Below is a small trained network, with its code and all its weights. Each question gives an input and a target symbol and asks what happens when units are switched off, that is, made to give their printed mean instead of their output.

import numpy as np


def w(rows, s, z=0):
    codes = np.array(rows[::2]) - 128.0
    scale = np.full(codes.shape[1], s)
    scale[-1] = z or s
    return codes * scale


def f(y):
    return np.maximum(y, 0)


def softmax(a):
    e = np.exp(a - a.max(-1, keepdims=True))
    return e / e.sum(-1, keepdims=True)


def log_softmax(a):
    a = a - a.max(-1, keepdims=True)
    return a - np.log(np.exp(a).sum(-1, keepdims=True))


def net(x, mask):
    ids = ['βζθξστω'.index(c) for c in x.split()]
    T = len(ids)
    res = E[ids] + P[:T]
    u = 0
    for l in range(2):
        q, k, v = (res @ M[l].T for M in (Q, K, V))
        z = softmax(np.where(np.tri(T) > 0, q @ k.T / 3**0.5, -1e9)) @ v
        res = res + np.where(mask[u], z, O[l][:, -1]) @ O[l][:, :-1]
        u += 1
        y = f(res @ A[l][:, :-1].T + A[l][:, -1])
        res = res + np.where(mask[u : u + 4], y, B[l][:, -1]) @ B[l][:, :-1]
        u += 4
    return log_softmax(res[-1] @ U[:, :-1].T + U[:, -1])


Q, K, V, O, A, B = {}, {}, {}, {}, {}, {}
E = w([
[189,170,37,163,189,138,205,153,119,213],'β',
[145,129,79,83,166,101,166,85,106,50],'ζ',
[88,153,82,10,159,143,132,185,177,103],'θ',
[94,146,116,136,165,71,237,126,176,57],'ξ',
[165,86,203,112,157,161,78,201,160,96],'σ',
[156,150,99,69,38,186,122,127,250,117],'τ',
[120,183,160,139,71,61,97,161,122,172],'ω',
],0.014)
P = w([
[5,33,132,103,182,118,109,90,176,200],'0',
[133,176,158,142,138,227,142,28,94,118],'1',
[105,109,153,198,234,132,97,119,219,117],'2',
[75,105,99,154,122,210,168,188,88,133],'3',
[163,184,155,89,127,176,126,66,102,119],'4',
[140,120,157,166,213,92,103,139,226,123],'5',
[117,110,94,129,90,162,178,202,89,135],'6',
[190,202,162,73,106,133,124,88,110,117],'7',
[180,131,156,155,181,57,108,153,224,122],'8',
[158,104,95,109,51,123,179,212,96,137],'9',
[220,222,178,53,71,100,123,97,116,105],'10',
[216,144,153,143,157,8,113,166,234,132],'11',
[197,115,90,96,27,79,193,224,90,158],'12',
],0.012)
Q[0] = w([
[156,248,203,60,134,145,137,95,138,70],'L0H0',
[160,154,117,140,128,160,163,121,108,151],'L0H0',
[94,158,202,112,108,128,116,90,85,164],'L0H0',
],0.014)
K[0] = w([
[228,229,100,158,91,10,117,227,98,247],'L0H0',
[203,161,127,103,134,145,149,133,75,113],'L0H0',
[94,186,177,173,131,146,93,110,66,255],'L0H0',
],0.0094)
V[0] = w([
[116,155,47,167,139,78,74,121,96,188],'L0H0',
[61,167,169,129,54,81,57,129,105,56],'L0H0',
[156,143,145,3,154,130,140,164,110,55],'L0H0',
],0.0053)
O[0] = w([
[105,122,143,2,193,96,90,145,139,132,4],'L0H0',
[144,49,106,99,140,53,112,84,208,223,202],'L0H0',
[144,136,54,134,98,148,162,148,93,158,255],'L0H0',
],0.0073,0.00071)
A[0] = w([
[5,99,181,21,10,173,52,206,111,207,179],'L0N0',
[24,28,63,78,171,115,254,205,47,152,2],'L0N1',
[210,76,174,202,124,180,62,202,115,93,129],'L0N2',
[12,61,160,185,129,15,137,165,252,180,128],'L0N3',
],0.005,0.0026)
B[0] = w([
[160,180,194,192,160,152,252,38,81,177,224],'L0N0',
[254,35,96,99,148,138,135,71,111,92,183],'L0N1',
[204,59,206,89,198,192,170,149,113,96,166],'L0N2',
[136,170,111,134,88,232,131,179,44,23,255],'L0N3',
],0.0076,0.0053)
Q[1] = w([
[163,77,65,84,106,166,206,214,78,128],'L1H0',
[172,227,125,129,161,145,128,109,140,86],'L1H0',
[54,120,127,125,178,76,10,122,224,131],'L1H0',
],0.012)
K[1] = w([
[250,160,165,7,54,93,111,232,166,105],'L1H0',
[64,206,100,174,220,36,166,209,78,141],'L1H0',
[2,67,92,133,230,250,103,78,133,126],'L1H0',
],0.0074)
V[1] = w([
[128,184,109,66,76,201,165,165,254,149],'L1H0',
[108,208,100,132,114,32,122,171,134,139],'L1H0',
[187,129,245,142,152,92,121,170,165,143],'L1H0',
],0.0075)
O[1] = w([
[5,88,124,127,137,141,116,118,132,164,175],'L1H0',
[108,94,177,150,166,216,146,89,123,100,109],'L1H0',
[111,203,98,134,196,139,76,151,121,109,254],'L1H0',
],0.011,0.0028)
A[1] = w([
[141,181,127,164,49,185,107,93,76,214,111],'L1N0',
[136,129,126,141,188,143,105,200,253,136,58],'L1N1',
[134,106,204,184,183,131,46,203,126,147,135],'L1N2',
[159,68,84,42,53,120,70,103,144,183,3],'L1N3',
],0.0083,0.0066)
B[1] = w([
[141,38,129,93,180,172,41,101,149,68,254],'L1N0',
[114,25,90,119,61,180,200,44,84,140,202],'L1N1',
[113,139,41,182,109,75,46,82,130,152,231],'L1N2',
[79,157,15,254,204,159,4,43,47,112,144],'L1N3',
],0.0092,0.005)
U = w([
[105,195,129,183,85,113,203,49,92,220,117],'β',
[153,95,153,71,235,39,113,98,250,142,232],'ζ',
[39,90,119,64,123,118,107,182,132,152,172],'θ',
[122,144,169,144,165,212,123,186,66,49,101],'ξ',
[123,95,92,126,125,112,81,101,138,85,1],'σ',
[173,113,129,101,2,129,170,132,120,135,97],'τ',
[113,196,100,130,76,105,82,218,136,143,197],'ω',
],0.009,0.0071)

Each question gives the input, a string of symbols that net reads in full, and the target symbol t.
The units are the heads (3 rows each of Q, K, V and O) and the neurons (one row each of A and B). Each row of codes is followed by its name. A weight is (code - 128) times the scale printed after its matrix; where a second scale follows, it is the last column's (O, A, B and U).
mask holds one flag per unit, layer by layer, with each layer's heads first. A switched-off unit (its flag False) gives its mean, the last column of its rows in O or B, instead of its output. The means were averaged over made-up inputs and are rounded, as every weight is.
A unit's drop is (log p(t) with every unit on - log p(t) with that unit switched off) / (log p(t) with every unit on - log p(t) with every unit switched off).
The circuit of an input: a set's keep is (log p(t) with only the set's units on - log p(t) with every unit switched off) / (log p(t) with every unit on - log p(t) with every unit switched off). Starting from all 10 units, units are removed one at a time, each time the one whose removal leaves the highest keep (on an exact tie, the one counted first), for as long as the keep stays at least 0.8.
units of the circuit, in order: the units of the circuit, biggest drop first
top k neurons: the k neurons with the biggest drops, biggest first
top k neurons in layer l: the k neurons of layer l with the biggest drops, biggest first
input ω β θ ζ ξ τ ω ω ω ω ω ω τ, target ξ: units of the circuit, in order	[L1H0 L0N0]
input ω τ σ σ ξ ζ ξ ξ ξ θ, target τ: top 3 neurons	[L0N0 L0N1 L1N2]
input ξ ω ω σ ζ θ ω β β τ ω ω ξ, target ξ: units of the circuit, in order	[L1H0]
input ξ ξ ζ ω β ω τ ζ ξ σ, target ω: units of the circuit, in order	[L1H0 L1N2]
input ω σ ξ ω ξ θ ζ, target τ: top 3 neurons	[L0N1 L1N0 L1N2]
input σ ω ζ θ ζ ω ξ θ ξ ξ, target τ: units of the circuit, in order	[L0N1 L1H0 L0H0]
input ξ ω ω σ ξ ω ω β ω τ, target ξ: units of the circuit, in order	[L0N0 L1H0]
input ζ ξ ξ θ, target τ: units of the circuit, in order	[L1H0 L0N1]
input ξ σ ξ ξ, target ω: top 2 neurons in layer 0	[L0N2 L0N0]
input ω τ ζ ω σ ξ ω ξ ξ ω ω σ, target σ: top 4 neurons	[L1N2 L1N1 L0N2 L0N0]
input θ ω ξ ω ζ, target ζ: units of the circuit, in order	[L0H0 L0N3]
input ω ξ ω, target ω: top 2 neurons in layer 1	[L1N2 L1N0]
input ζ ω ω ξ β ξ ξ σ ξ θ, target ω: units of the circuit, in order	[L1H0 L0N2]
input ω θ θ β, target τ: units of the circuit, in order	[L0N1 L1H0]
input θ θ σ ζ σ σ τ, target θ: units of the circuit, in order	[L1H0]
input ζ ω ζ ξ ω β ω ζ ω θ, target ξ: top 2 neurons in layer 0	[L0N0 L0N1]
input σ ζ τ, target τ: units of the circuit, in order	[L1N1 L1H0]
input ζ ω ξ θ θ, target ζ: top 2 neurons	[L0N3 L1N1]
input ω τ β ω ω ω β σ ξ ξ, target ω: units of the circuit, in order	[L1H0 L0N2]
input ω ξ ξ ξ θ β τ ω ω β ξ τ, target τ: units of the circuit, in order	[L1N1]
input ω ω ξ ω ζ ω ω σ ξ ζ ω β, target β: top 2 neurons	[L1N1 L1N0]
input σ ω ω ω θ, target ζ: top 2 neurons in layer 0	[L0N3 L0N0]
input τ θ ξ ω σ ξ ζ ω ξ τ τ ω ω, target ξ: top 2 neurons	[L1N0 L0N0]
input τ ω ζ θ θ ω ω ξ τ σ, target θ: top 2 neurons	[L0N0 L0N3]
input ξ ω ω ξ ω ω ω ξ ω ζ β σ β, target ω: top 2 neurons	[L0N2 L0N0]
input τ ω θ θ ζ, target ζ: top 2 neurons in layer 0	[L0N3 L0N1]
input ω ζ σ σ τ, target ζ: units of the circuit, in order	[L0H0]
input ω β τ ξ ω σ σ ξ ζ ξ, target τ: top 2 neurons	[L0N1 L0N0]
input ω ξ ξ ω τ θ β ω ζ ω σ, target ζ: top 2 neurons	[L0N3 L1N2]
